Here are made-up nodes, facts about them, and rows of numbers that follow some of those facts. Name the node behind each unnamed row.

Some facts about the nodes:
druplis θ naklem; lodra θ fliklifluk; lodra θ flepli; vabom θ troder; malu θ steratem; malu θ reskar; malu θ dubrin; malu θ laron
malu θ plubran; ruzel θ vefum; ruzel θ flepli; brure θ trisak; brure θ fliklifluk; brure θ flepli; vapum θ tisek; midra θ plopa
midra θ baklu; midra θ zibri; rovon θ klagatem; rovon θ kibrir; rovon θ brasas; rovon θ reskar; mamos θ trisak; mamos θ stibor
pifis θ stokle; pifis θ drigar; klegros θ leskas; drolar θ trastor; drolar θ bredren; klosal θ naklem; klosal θ breples; klosal θ grumal
stostem θ brasas; stostem θ zegrem; brava θ vusi; brava θ zibri; kugrebra θ troder; kugrebra θ brozu; skobris θ brila; skobris θ laron
skobris θ greresel; flebri θ tribrovon; flebri θ stokle; flebri θ garitrum; mazutol θ stokle; skisteral θ trastor; skisteral θ sogobri; pluzube θ trisak
flaklek θ trisak; flaklek θ skomem; flaklek θ dralun; kletrin θ faflu; kletrin θ folo; flostos θ nutir; flostos θ bravum; flostos θ traskor
dizak θ stokle; dizak θ mukis; brami θ pogrul; brami θ vefum; kiflin θ stosam; kiflin θ rabuk; lodem θ trisak; lodem θ drenak
trakli θ zekis; gegris θ vogas; gegris θ guzo; gegris θ todi; gadrar θ stokle; gadrar θ todi; gistastar θ flusor; gistastar θ dumus
girin θ fliga; skadotrim θ garitrum; latros θ pogrul; kitrizar θ nutise; kitrizar θ flusor; kitrizar θ zabun; grifus θ naklem; klakozol θ klepli
flestak θ trastor; flestak θ flitrim; risker θ fliga; risker θ mokas; risker θ reskar; risker θ babrun; lukim θ troflim; lukim θ flupos
gredozur θ brasas; gredozur θ sogobri; gredozur θ drikle; dozok θ nuros; stegrom θ flozir; stegrom θ flitrim; zakevu θ nurokis; kopeni θ fube
kopeni θ fenim; liles θ satrur; brupum θ rize; brupum θ grumal; triflamam θ grumal; pleplugel θ faflu; pleplugel θ plopa; pleplugel θ sapas
pleplugel θ naklem; pleplugel θ stibor; pleplugel θ grumal; plustorus θ klepli; plustorus θ lobrefler; flitres θ dudrodrar; flitres θ sistam; leta θ trisak
leta θ dravobruk; leta θ drigar; gaklis θ sogobri; gaklis θ reskar; mogroklus θ klagatem; mogroklus θ vata; deto θ triplom; budrir θ flozir
budrir θ flupos; budrir θ drizeklil; budrir θ dumus; klafofek θ flozir; klafofek θ dutrin; skigre θ gurugrel; brobak θ mokas; brobak θ flali
fludres θ brozu; fludres θ drigar; grotrel θ triplom; stuzon θ rize; stuzon θ koflu; druplis ψ 961; naklem ψ 961; nurokis ψ 620
sistam ψ 684; pebu ψ 961; breples ψ 684; zabun ψ 214; vefum ψ 620; rabuk ψ 684; flupos ψ 620; stibor ψ 684
lodra ψ 620; dudrodrar ψ 214; vabom ψ 620; malu ψ 715; pusto ψ 684; ruzel ψ 961; brure ψ 715; tisek ψ 684
vapum ψ 620; midra ψ 620; drizeklil ψ 620; gurugrel ψ 715; vata ψ 684; vutrur ψ 620; troflim ψ 684; sapas ψ 684
rovon ψ 715; mamos ψ 961; leskas ψ 961; dralun ψ 684; gritastos ψ 961; stuva ψ 214; folo ψ 684; pifis ψ 620
klegros ψ 684; suvibren ψ 684; drolar ψ 684; zikloskor ψ 715; dumus ψ 620; klosal ψ 684; dravobruk ψ 684; klagatem ψ 684
stostem ψ 214; brava ψ 684; kugrebra ψ 961; faflu ψ 961; skobris ψ 715; flebri ψ 684; trisak ψ 620; mazutol ψ 684
brasas ψ 961; flepli ψ 715; dutrin ψ 684; skisteral ψ 214; drikle ψ 214; pluzube ψ 684; dregifu ψ 715; flaklek ψ 620
garitrum ψ 684; steratem ψ 961; pogrul ψ 715; kletrin ψ 684; troder ψ 715; bredren ψ 620; flostos ψ 620; dizak ψ 684
flevu ψ 961; tekluvem ψ 684; dubrin ψ 684; brami ψ 684; kiflin ψ 684; todi ψ 684; plubran ψ 715; lodem ψ 961
fliklifluk ψ 961; mokas ψ 620; trakli ψ 684; flozir ψ 961; gegris ψ 715; gadrar ψ 214; klutre ψ 684; lagri ψ 620
vusi ψ 684; gistastar ψ 620; zibri ψ 715; traveskol ψ 620; flitrim ψ 684; girin ψ 620; baklu ψ 214; skadotrim ψ 684
bravum ψ 684; satrur ψ 684; zegrem ψ 684; latros ψ 684; kitrizar ψ 715; tribrovon ψ 684; grifus ψ 684; klakozol ψ 620
kibrir ψ 715; fube ψ 214; drigar ψ 620; vogas ψ 214; flestak ψ 684; risker ψ 715; reskar ψ 961; lukim ψ 684
plopa ψ 961; gredozur ψ 620; koflu ψ 961; dozok ψ 214; flali ψ 684; lobrefler ψ 684; stegrom ψ 214; kedul ψ 620
zakevu ψ 620; mezis ψ 620; kopeni ψ 684; nutise ψ 684; stafem ψ 214; liles ψ 961; babrun ψ 214; brila ψ 620
brupum ψ 684; laron ψ 214; mukis ψ 620; triflamam ψ 620; pleplugel ψ 214; plustorus ψ 684; nutir ψ 715; fliga ψ 961
nuros ψ 961; triplom ψ 620; flitres ψ 961; sogobri ψ 620; klepli ψ 620; fenim ψ 620; subi ψ 214; trastor ψ 961
grumal ψ 214; leta ψ 214; guzo ψ 684; brozu ψ 620; zekis ψ 620; gaklis ψ 620; mogroklus ψ 620; drenak ψ 715
traskor ψ 684; deto ψ 684; skomem ψ 684; flusor ψ 715; budrir ψ 715; klafofek ψ 684; greresel ψ 684; skigre ψ 620
brobak ψ 620; dukler ψ 214; fludres ψ 961; grotrel ψ 961; stosam ψ 620; stokle ψ 715; stuzon ψ 961; rize ψ 684
druplis α 662; naklem α 164; nurokis α 524; sistam α 662; pebu α 966; breples α 662; zabun α 650; vefum α 662
rabuk α 966; flupos α 662; stibor α 966; lodra α 966; dudrodrar α 662; vabom α 164; malu α 966; pusto α 662
ruzel α 164; brure α 524; tisek α 164; vapum α 650; midra α 650; drizeklil α 966; gurugrel α 966; vata α 662
vutrur α 524; troflim α 662; sapas α 662; rovon α 662; mamos α 164; leskas α 966; dralun α 650; gritastos α 524
stuva α 966; folo α 524; pifis α 524; klegros α 650; suvibren α 524; drolar α 966; zikloskor α 524; dumus α 164
klosal α 164; dravobruk α 524; klagatem α 650; stostem α 966; brava α 650; kugrebra α 524; faflu α 164; skobris α 650
flebri α 966; trisak α 966; mazutol α 662; brasas α 524; flepli α 524; dutrin α 650; skisteral α 524; drikle α 164
pluzube α 164; dregifu α 650; flaklek α 966; garitrum α 662; steratem α 662; pogrul α 662; kletrin α 164; troder α 650
bredren α 524; flostos α 164; dizak α 966; flevu α 662; tekluvem α 966; dubrin α 524; brami α 650; kiflin α 524
todi α 650; plubran α 524; lodem α 650; fliklifluk α 966; mokas α 966; trakli α 164; flozir α 650; gegris α 966
gadrar α 650; klutre α 650; lagri α 164; vusi α 662; gistastar α 524; zibri α 524; traveskol α 966; flitrim α 966
girin α 966; baklu α 650; skadotrim α 650; bravum α 650; satrur α 524; zegrem α 164; latros α 164; kitrizar α 966
tribrovon α 966; grifus α 650; klakozol α 524; kibrir α 650; fube α 650; drigar α 966; vogas α 650; flestak α 650
risker α 966; reskar α 164; lukim α 662; plopa α 966; gredozur α 650; koflu α 164; dozok α 966; flali α 650
lobrefler α 662; stegrom α 524; kedul α 662; zakevu α 650; mezis α 650; kopeni α 966; nutise α 650; stafem α 524
liles α 650; babrun α 164; brila α 650; brupum α 524; laron α 164; mukis α 524; triflamam α 662; pleplugel α 524
plustorus α 966; nutir α 650; fliga α 524; nuros α 650; triplom α 650; flitres α 164; sogobri α 966; klepli α 662
fenim α 650; subi α 650; trastor α 650; grumal α 524; leta α 966; guzo α 662; brozu α 164; zekis α 966
gaklis α 966; mogroklus α 650; drenak α 164; traskor α 650; deto α 662; skomem α 524; flusor α 650; budrir α 966
klafofek α 524; greresel α 650; skigre α 524; brobak α 662; dukler α 662; fludres α 662; grotrel α 524; stosam α 966
stokle α 524; stuzon α 524; rize α 524

Known rows:
[ -3 -34  -1  -8   2  13 -15   5  -5 -10 -20  22 -16 -28 -37 -11   6  24
   7 -22   6 -16   6   8  -9  -4 -33   2   0] -> stibor
[-11 -40  23 -13   4  -3 -13  18   6 -16 -24  16  -6 -37 -33   3  -8  29
 -10 -23  19 -22   4  11  -6  11 -39  -1   7] -> flali
[ -8 -34  11  -3   3  -7  -9  13   7  -5 -21  19  -3 -19 -40  -1   0  30
   1 -21  20 -13   9  27  -2 -21 -45 -15  13] -> pusto
[ -8 -39  16  -9   2 -13 -15  26   1  -2 -24  17  -2 -16 -36  -8 -12  23
  -2 -28  20 -15  10  13 -10  11 -30  -5 -10] -> steratem
[ -7 -43  13 -13  -5   0 -14  11  -2  -7 -25  12 -13 -28 -25   0  -3   9
  -9 -19  21 -16  -1  17 -13   1 -26  -6 -12] -> stokle
[-13 -23 -10  -1   7  -4  -3   3   6   0 -20  13 -10 -27 -25  11  25  22
 -17 -19  13  -5   3  40   9 -62 -50 -24  13] -> pifis
[ -5 -20   9  -4  -5  10 -26  21  -8  -3 -26   8 -13 -20 -33  -5  -4  15
  -7 -20  18 -23  -4  15  -7   4 -25 -14 -13] -> naklem
[ -8 -10  -1   6   1  10 -14  -1   2  -2 -21  11 -14 -18 -43  10  15  23
  -7 -12  18 -13  -3  39   2 -54 -49 -33  19] -> klosal
[-12 -29  20 -13   2  13 -26  15   0 -16 -24  15 -11 -35 -30   3  -2  21
  -5 -26  19 -17  -1  11  -3   4 -31  -6   8] -> dubrin
[-10 -26  14  -6  14 -23   9  -5   9  -7 -21  19  -9 -26 -48  22   8  29
 -16 -22  16  -5  10  32   3 -51 -63 -30  35] -> klegros
[  1 -59   5   5  -7  -9  26   1   4   4 -22  13  -9 -20 -39   0   4  20
 -23 -11  16 -16   2  37   2 -57 -64 -24  -6] -> liles
[-13  -3  -8  -2   5  -1 -21  19   1  -2 -23  10 -11 -25 -25   4  20  23
  -9 -21  12 -17  -1  27   3 -23 -30 -20   6] -> lagri
[ -6 -25  -8  -5   8   8 -17  -6  -2  -5 -16  23 -15 -22 -42  -2  10  26
   5 -20   8  -7  10  21  -8 -29 -43  -6  11] -> tekluvem
[-13 -41   5 -10   4  -3   6  25   6 -16 -26  15  -4 -38 -23   0   5  30
 -13 -21  13 -25   3  12   6   5 -32   0 -19] -> vogas
[-14 -63  -9   9 -24  49 -72  18  13  -4 -15  12  16 -22 -16 -33 -12  37
   3  17  42 -23  -2  52 -10   1 -38  40 -59] -> sistam
[ -7 -44  12 -13  -6   0 -15  11  -3  -8 -25  12 -13 -28 -25   0  -3   9
  -9 -19  21 -16  -2  18 -12   0 -26  -6 -11] -> flepli
[ -9 -30 -51  -5  36  49  -2   9  10  -1  10  12 -33  24 -39  11  -9  24
   0 -41   4 -14  35  52 -15 -15 -60 -27  82] -> plustorus

Name these rows:
No name comes twice in this set of rows, the named rows included.
[ -3 -22   2 -14  11 -10 -11   4 -10  -3 -22  22 -18 -20 -43  -3   1  18
   1 -33   5  -7  13   2 -14  -2 -30  -7   0] -> leskas
[ -7 -42   3  -1   6 -15   3  -2   6   3 -20  14  -5 -16 -42  10   1  23
 -23 -13  21  -7   9  40  -3 -52 -63 -21   2] -> lodem
[ -7 -35   0  -4   0  -7  -5 -11   2   2 -20  13 -13 -17 -35  14   9  11
 -15 -12  22  -2   4  44  -8 -56 -49 -25   6] -> brure
[ -1 -37 -17 -19  21   4  12  15  -4  -4  -9  16 -33   1 -35   2  -9   9
   3 -44  -1 -19  25  11 -23  23 -27 -19  42] -> gurugrel
[-14 -32  -9  -1  10 -11  16   3  12  -6 -21  16  -4 -27 -32  14  17  32
 -19 -14  14 -10   8  38  11 -54 -56 -19  -1] -> gadrar
[-11  34  35  -7  13 -58 -16 -21  -6  -6 -39  24  -8 -41 -64  36  31  24
  -6 -22  13  12  -3  12   8 -78 -43 -47  26] -> trakli
[-10 -11  14  -7   0  14 -32  21  -3 -13 -25  11 -13 -28 -35   2   0  22
  -1 -23  18 -24  -4  12  -5   9 -24 -13   8] -> zegrem
[ -4 -48  14  -9  -6 -18  -3  21   2  -1 -24  16  -5 -17 -31  -9  -8  17
   0 -19  21 -18   8  19 -13   6 -27  -7 -12] -> pogrul
[-15 -42 -31 -13  27  28   3  59  16  -4   0   6 -19  13 -13  -4 -18  27
  -3 -52   8 -34  30  32  -9  50 -32 -15  58] -> klepli
[-12 -28  11  -7   3  11 -20   3   3 -11 -21  14 -11 -29 -34   9   5  22
  -8 -20  20 -10   0  26   0 -28 -44 -15  14] -> suvibren
[ -5 -52  15 -13  -4 -15  -3  14   3  -8 -24  14  -8 -28 -28  -1  -8  17
 -14 -15  20 -21   4  17 -15   7 -34  -2 -13] -> troder
[-15 -30   2 -10   3  12  -6  20   1 -15 -26  13  -9 -37 -19   1  11  22
  -8 -25  13 -20  -3  13   8  -3 -24  -5 -17] -> grumal
[-19 -29 -46  -8  35  38   0  28  17   0   4   3 -26  13 -17  18  -2  20
 -18 -45   9 -19  26  58  -4 -15 -54 -34  76] -> klakozol
[ -8 -38   3  -8   7 -26  -1  -6   8   0 -19  15  -7 -18 -39  17   1  19
 -19 -11  23  -5  12  40 -12 -41 -54 -18   9] -> skobris

Now the same nodes, written a new way:
Named rows:
[ 11  -3  16 -25   6  12 -15   5 -35 -18   2  11   5  17 -17   8  -1  -4
  -5 -26   0  12   6   3  14  18  -5  -9  -3  10   0  16   1   4   6  -5
  11   2  -2] -> gurugrel
[-16 -15 -21  -5   6  72  -4  17   9 -23 -17  26  25  18  -5  25  -8 -33
  58  19  12 -25 -67 -12  -5 -32 -52   6 -44  29 -36  35  34   5 -29 -24
  31 -11 -42] -> reskar
[ 26   4  60  11 -39 -45   5  25  -7   5  22  45 -21  -6 -21 -21  41   8
 -54 -24  51 -16  47  10 -11  17  36  -3  19  -4   7 -11 -37  16   1  13
 -37 -14 -31] -> budrir
[ -7 -25   4 -24  27  22   4  -2 -13 -26 -15 -21  27  25   7   5 -26  22
   4 -21 -15  43  -4  16   9  33   1   8  17 -21 -19  40   3  -3  -5 -12
  21  -1  28] -> brozu
[ 16  -6  14  16  -7 -29  15  -4  18  29   6  26 -14 -37   5   9  15 -20
  -1   8  11  -6  13  -6  13   0  13  -3   3  -9  13 -23 -22  -2  -5  31
 -17 -10   5] -> kiflin
[-16   4  -9  37   6  -5  15  29  24  16   8  -2   5  -2   5 -34   4  19
  -3  14  28 -23   2  10 -32  -7   8  11   1 -15 -15  -7   8  25   7 -10
 -10  -2  -1] -> liles
[  9 -23  10 -23  44  16   5   3  -5  -6  -8  -1  31 -23   3  21  -9  -4
  29  10 -18  47 -10   6  23  25   3  16  21 -20  -5   9  -9  -1 -22  19
  20  -7  33] -> tribrovon
[ -1  29  16   0  -5   7  -4  -5  -7 -13   4 -16 -17  23   8   0  12  24
 -31   5 -19  -1  -4   2   1  -9   9  -2   9  -5  28   8 -25 -16 -19  -2
  -9  -3 -14] -> kedul
[  9 -19 -14  -2  -5  26   2 -10  19   2  -4  35  -3 -12   4  40   6 -43
  52  19  -3 -23 -44 -18  33 -32 -40  -5 -32  33  -9  11   8 -27 -40  28
  24 -13 -27] -> dubrin
[  2 -26 -12  -3 -13  39 -18  -4   3 -13  -2  36  -3  32  -2  26   3 -29
  27  -8   3 -26 -24 -16  30 -12 -43 -15 -25  24  -4  26  19 -29 -31   4
  18  -6 -33] -> plubran
[ -1  19  25 -18  -7 -22 -13   9  -9 -24   8 -30  -7 -24 -25 -17  21  42
   7   8   7  -8 -18  34 -43  -2  31   2  -1  28 -24   6  -6  15 -13  -4
  23 -20 -15] -> nutise
[-14  -1 -12  48 -33  10  13 -11  35  13   8  13 -31  32  24   9  14  -1
 -25  22  -7 -37  -9 -22  10 -29 -21  -4   6 -12  32   6 -13 -49 -46  13
 -23 -16 -36] -> brobak
[-16  -8  -8  10  -8 -11  -5   2   5  -7   8 -20  -5  19   4 -20  -2  39
 -15  -8   7 -14   5  18 -23   9   6  -5   8   0 -18  17  13  -7  -3 -11
   1  -4  -4] -> dregifu
[ -7 -29 -17  12  11 -11   6  11  10  17   0  17  15  -8  22 -20  -8 -17
 -23 -10   4  29  61 -29  21  40   4   7  46 -58  32 -25   8   6  36   9
 -23  12  35] -> leta
[  2  43  13 -15   4  14  -8 -10  -7 -16   3 -32 -10 -19  -3  11  17  15
   6  25 -31   5 -34   5  -6 -22   6   6 -11  11  17  -8 -24 -12 -22   3
   8  -5  -6] -> lobrefler
[-14  -1 -29  -4  25 -10   7 -23   5   9  -6 -55  11 -19   9  -5 -28  22
  28  10 -22  22 -17  14  -8   3  10   6   5  -5 -18   3  20  -1   5   1
  23   6  38] -> dralun
[-21  14   0  -6   8  38 -24  33   3 -28   6   4  13   8 -19 -15  14  21
  31  13  19 -27 -48  20 -32 -22 -18   6 -36  28 -36  21  23  25 -21 -29
  24 -10 -36] -> trastor

Which node is each row?
No name comes twice in this set of rows, the named rows included.
[  8 -35   6  20  27  -7  21   1  21  19  -3  13  12  10  25  -4 -12   6
 -23  -7  -2  28  42   3  36  41  14   3  43 -62  15   5 -11 -14  -8  13
 -18  -2  43] -> pifis
[ 13 -22   5 -36  52  29  -6  -3 -25 -22 -18 -13  31  25   0  12 -30  10
   8 -23 -27  54   0  11  33  40  -8   3  19 -20  -8  29   4  -4   3  -6
  22   9  44] -> drigar
[-24 -19  -9 -13  42  14   7   4  13 -17  -4 -45  22 -11   8  -4 -12  41
  34  20 -17  30 -28  30  -8  20   6  20  19 -17 -21  24  16  -8 -26   2
  41  -8  31] -> todi
[  7 -17  11 -48  57  46 -22  10 -32 -45 -13 -10  36  30   1   7 -10  15
  17 -13 -22  48  -4  19  37  47  -7   2  19 -16  -2  32  11  -5  -9 -12
  33   3  36] -> stokle
[-26 -21 -37   4 -10  23   0 -16  32  -2  -5 -16   0  -3   1  14  -3   3
  58  28   1 -28 -59   3 -13 -35 -27   5 -26  33 -30  29  32 -30 -43   7
  34 -13 -27] -> klagatem
[ 32  20 -20 -41  24 -13  -5 -40 -44  10 -20 -21   6 -26 -10  27 -40 -33
  26 -19 -35  37   1 -11  13  -3  -1  -7 -18  29 -12 -24   0  16  47   3
  13  35  47] -> stibor
[ 15  10 -37  18 -24 -52  -4 -17  -6  43  -1  22 -13 -15  10 -14 -14 -52
 -36 -27   0 -12  80 -42   7   4  10 -19   8  -7  40 -62  11  17  88   3
 -48  35  22] -> pleplugel
[ 29  24  -6  24   2 -21  11  -3  -8  44  -2  34  -1 -16   4  -6  -6 -38
 -14  -8   7  -8  35 -24   5 -11   8  -8 -22  -2  15 -48  -9  34  54  -1
 -38  27  21] -> stuzon
[-30 -27 -36  18 -20  26  -3  -5  23 -12   0   2  -5  35   6   5  -4  12
  23   4  12 -38 -36   3 -10 -22 -38  -7 -14  18 -23  38  40 -31 -40  -7
  22 -13 -38] -> kibrir
[ 13   9  10  18  12   1   7  26   6  12   3  43   9 -11  -2 -11   6 -22
  -1   8  19  -8  13 -12   5   1   3   2  -7 -11   6 -20  -9  22  13  -3
 -20   2   5] -> grotrel
[ 19  -4  -3 -19  45   6   4 -16  -8   2 -14 -10  19 -19   6  13 -23 -14
  25   5 -28  44  -7   4  31  18   0   3   6 -13   2  -8  -2  -5  10  13
  19   9  48] -> dravobruk
[ 18  15  41 -38  -4   1 -20  14 -26 -24   4  20   0 -23 -36  14  30 -11
  21  -3  15  -2 -26  14  -3 -11   4  -1 -21  47 -14   9 -14  13 -19  10
  25 -13 -26] -> flitrim
[-13  10  10  18  25   8  29   1  32   8   4 -30   1 -19  29   6   7  26
  -6  51 -33  31 -10  -4  10   9  20  24  37 -55  37  -8 -29 -31 -35  22
  -5 -14  21] -> mazutol

